Below is a small trained network, with its code and all its weights. Each question gives an input and a class and asks what happens when units are switched off, that is, made to give their printed mean instead of their output.

import numpy as np


def w(rows, s, z=0):
    codes = np.array(rows[::2]) - 128.0
    scale = np.full(codes.shape[1], s)
    scale[-1] = z or s
    return codes * scale


def f(y):
    return y / 2 * (1 + np.tanh(0.7978845608 * (y + 0.044715 * y**3)))


def log_softmax(a):
    a = a - a.max(-1, keepdims=True)
    return a - np.log(np.exp(a).sum(-1, keepdims=True))


def net(x, mask):
    res = np.array(x, float).reshape(1, 5) / 4 @ E
    y = f(res @ A[0][:, :-1].T + A[0][:, -1])
    res = res + np.where(mask, y, B[0][:, -1]) @ B[0][:, :-1]
    return log_softmax(res[-1] @ U[:, :-1].T + U[:, -1])


A, B = {}, {}
E = w([
[62,240,45],'x0',
[151,139,18],'x1',
[205,55,146],'x2',
[254,199,185],'x3',
[63,53,161],'x4',
],0.0065)
A[0] = w([
[56,33,219,253],'neuron 1',
[38,143,100,106],'neuron 2',
[133,204,85,129],'neuron 3',
[34,154,42,58],'neuron 4',
[21,122,63,171],'neuron 5',
[33,54,50,103],'neuron 6',
[164,107,246,182],'neuron 7',
],0.011,0.0047)
B[0] = w([
[60,224,116,254],'neuron 1',
[153,102,179,179],'neuron 2',
[213,215,48,173],'neuron 3',
[228,122,231,195],'neuron 4',
[69,130,218,220],'neuron 5',
[67,1,123,207],'neuron 6',
[171,176,215,225],'neuron 7',
],0.008,0.0093)
U = w([
[178,156,10,252],'0',
[28,29,66,106],'1',
[49,152,139,130],'2',
[92,134,242,169],'3',
[92,124,63,1],'4',
[123,195,64,23],'5',
],0.012,0.0099)

Each question gives the input, the list of numbers given to net, and the class t.
The units are the neurons (one row each of A and B). Each row of codes is followed by its name. A weight is (code - 128) times the scale printed after its matrix; where a second scale follows, it is the last column's (A, B and U).
mask holds one flag per neuron, in row order. A switched-off neuron (its flag False) gives its mean, the last column of its row in B, instead of its output. The means were averaged over made-up inputs and are rounded, as every weight is.
A unit's drop is (log p(t) with every unit on - log p(t) with that unit switched off) / (log p(t) with every unit on - log p(t) with every unit switched off).
The circuit of an input: a set's keep is (log p(t) with only the set's units on - log p(t) with every unit switched off) / (log p(t) with every unit on - log p(t) with every unit switched off). Starting from all 7 units, units are removed one at a time, each time the one whose removal leaves the highest keep (on an exact tie, the one counted first), for as long as the keep stays at least 0.8.
units of the circuit, in order: the units of the circuit, biggest drop first
unit that matters most: the unit with the biggest drop
top k neurons: the k neurons with the biggest drops, biggest first
drop when u is switched off: that unit's drop, to one decimal
input [4,-3,6,-8,-4], class 1: top 2 neurons	[neuron 7; neuron 6]
input [-6,-1,1,-4,-8], class 0: units of the circuit, in order	[neuron 5]
input [1,-6,5,-2,6], class 2: units of the circuit, in order	[neuron 1; neuron 4]
input [-6,7,-8,0,0], class 1: units of the circuit, in order	[neuron 7; neuron 1]
input [5,-8,5,-1,4], class 2: units of the circuit, in order	[neuron 4; neuron 1]
input [-3,3,-1,1,4], class 1: units of the circuit, in order	[neuron 4; neuron 7]
input [-7,5,-4,-8,-6], class 1: top 2 neurons	[neuron 6; neuron 7]
input [-3,2,0,-8,-3], class 1: top 2 neurons	[neuron 6; neuron 7]
input [5,3,-4,-4,-7], class 3: top 3 neurons	[neuron 5; neuron 4; neuron 2]
input [-1,6,2,-2,-1], class 1: top 2 neurons	[neuron 7; neuron 3]
input [8,2,-2,-2,3], class 3: top 2 neurons	[neuron 4; neuron 5]
input [1,4,6,-2,-1], class 1: top 3 neurons	[neuron 3; neuron 7; neuron 4]
input [-7,2,5,-6,6], class 1: top 2 neurons	[neuron 6; neuron 4]
input [-5,2,6,-7,4], class 1: unit that matters most	neuron 6
input [6,-2,4,8,4], class 0: top 2 neurons	[neuron 5; neuron 4]
input [-3,2,-1,-4,2], class 1: drop when neuron 2 is switched off	0.0
input [-5,7,3,3,-1], class 0: drop when neuron 6 is switched off	0.1
input [4,-1,-2,4,4], class 0: drop when neuron 5 is switched off	0.2
